Below are the code and all the weights of a small trained network. Each question names an input and a class and asks about switching units off, where a switched-off unit gives its printed mean instead of its output.

import numpy as np


def w(rows, s, z=0):
    codes = np.array(rows[::2]) - 128.0
    scale = np.full(codes.shape[1], s)
    scale[-1] = z or s
    return codes * scale


def norm(h):
    return h / np.sqrt((h * h).mean(-1, keepdims=True) + 1e-5)


def f(y):
    return y / 2 * (1 + np.tanh(0.7978845608 * (y + 0.044715 * y**3)))


def log_softmax(a):
    a = a - a.max(-1, keepdims=True)
    return a - np.log(np.exp(a).sum(-1, keepdims=True))


def net(x, mask):
    res = np.array(x, float).reshape(1, 6) / 4 @ E
    u = 0
    for l in range(2):
        y = f(norm(res) @ A[l][:, :-1].T + A[l][:, -1])
        res = res + np.where(mask[u : u + 7], y, B[l][:, -1]) @ B[l][:, :-1]
        u += 7
    return log_softmax(norm(res)[-1] @ U[:, :-1].T + U[:, -1])


A, B = {}, {}
E = w([
[133,199,88,143,98,205,37],'x0',
[39,169,121,173,199,17,56],'x1',
[148,170,143,167,149,169,141],'x2',
[68,137,166,105,152,148,162],'x3',
[53,102,147,153,1,147,151],'x4',
[100,119,98,232,121,141,155],'x5',
],0.0091)
A[0] = w([
[169,102,96,140,49,141,98,118],'L0N1',
[161,75,65,118,156,43,60,86],'L0N2',
[129,127,72,153,127,172,146,109],'L0N3',
[178,193,106,187,206,163,55,118],'L0N4',
[97,113,103,183,120,58,183,103],'L0N5',
[103,134,128,59,97,114,4,164],'L0N6',
[176,134,114,59,159,115,96,3],'L0N7',
],0.016,0.0064)
B[0] = w([
[175,126,121,75,117,198,124,203],'L0N1',
[254,230,27,98,83,59,72,213],'L0N2',
[131,150,144,163,91,169,149,162],'L0N3',
[131,194,65,150,192,52,4,253],'L0N4',
[68,94,251,98,204,114,95,191],'L0N5',
[85,174,103,137,107,36,38,254],'L0N6',
[138,60,247,124,124,122,144,168],'L0N7',
],0.012,0.0096)
A[1] = w([
[84,133,134,113,48,123,90,49],'L1N1',
[149,178,97,206,203,133,141,167],'L1N2',
[143,113,28,141,135,73,141,43],'L1N3',
[101,157,137,129,156,82,148,77],'L1N4',
[81,125,193,215,126,173,137,124],'L1N5',
[119,72,134,140,172,6,157,202],'L1N6',
[143,158,33,136,159,99,153,2],'L1N7',
],0.018,0.0029)
B[1] = w([
[177,179,76,132,205,36,109,200],'L1N1',
[101,148,138,3,53,93,67,224],'L1N2',
[158,237,148,139,163,242,114,201],'L1N3',
[45,19,72,89,68,152,141,185],'L1N4',
[223,120,57,90,108,80,69,184],'L1N5',
[82,40,216,86,242,140,124,254],'L1N6',
[127,54,25,155,26,95,103,198],'L1N7',
],0.012,0.009)
U = w([
[59,141,102,231,103,130,214,1],'0',
[232,97,99,101,53,196,208,180],'1',
[56,19,193,115,199,66,148,173],'2',
[146,190,41,119,108,60,11,209],'3',
],0.011,0.0049)

Each question gives the input, the list of numbers given to net, and the class t.
The units are the neurons (one row each of A and B). Each row of codes is followed by its name. A weight is (code - 128) times the scale printed after its matrix; where a second scale follows, it is the last column's (A, B and U).
mask holds one flag per neuron, layer by layer. A switched-off neuron (its flag False) gives its mean, the last column of its row in B, instead of its output. The means were averaged over made-up inputs and are rounded, as every weight is.
A unit's drop is (log p(t) with every unit on - log p(t) with that unit switched off) / (log p(t) with every unit on - log p(t) with every unit switched off).
The circuit of an input: a set's keep is (log p(t) with only the set's units on - log p(t) with every unit switched off) / (log p(t) with every unit on - log p(t) with every unit switched off). Starting from the 12 units with the biggest drops (on a tie, the unit counted first), units are removed one at a time, each time the one whose removal leaves the highest keep (on an exact tie, the one counted first), for as long as the keep stays at least 0.8.
circuit, biggest first: the units of the circuit, biggest drop first
unit that matters most: the unit with the biggest drop
top k neurons: the k neurons with the biggest drops, biggest first
top k neurons in layer l: the k neurons of layer l with the biggest drops, biggest first
drop when u is switched off: that unit's drop, to one decimal
input [3,-5,-4,7,-5,2], class 1: top 3 neurons in layer 0 => [L0N6 L0N4 L0N2]
input [-5,-3,3,3,7,-2], class 1: circuit, biggest first => [L0N4 L0N6]
input [-2,-4,-2,6,-2,-4], class 2: unit that matters most => L0N1
input [1,5,4,-1,-2,8], class 2: top 3 neurons in layer 0 => [L0N5 L0N2 L0N1]
input [3,-7,4,-5,0,8], class 1: circuit, biggest first => [L0N6 L0N1]
input [-5,-6,7,-1,1,-3], class 1: top 2 neurons => [L0N4 L1N6]
input [5,-6,5,7,3,-1], class 1: top 2 neurons in layer 0 => [L0N6 L0N4]
input [-2,-5,-2,1,-8,-6], class 2: top 2 neurons in layer 0 => [L0N7 L0N1]
input [-7,-7,-7,-5,8,-5], class 1: top 2 neurons => [L0N6 L1N6]
input [-5,-8,2,5,-8,4], class 1: top 2 neurons => [L0N4 L0N6]
input [-8,1,3,3,-5,2], class 2: drop when L0N5 is switched off => 0.0
input [-8,-6,7,-1,4,-7], class 1: drop when L0N6 is switched off => 0.2
input [-4,3,0,5,-5,3], class 2: drop when L0N5 is switched off => 0.1
input [-7,3,2,-5,1,-2], class 2: unit that matters most => L0N5
input [-7,-7,8,7,4,-1], class 1: drop when L1N6 is switched off => 0.1
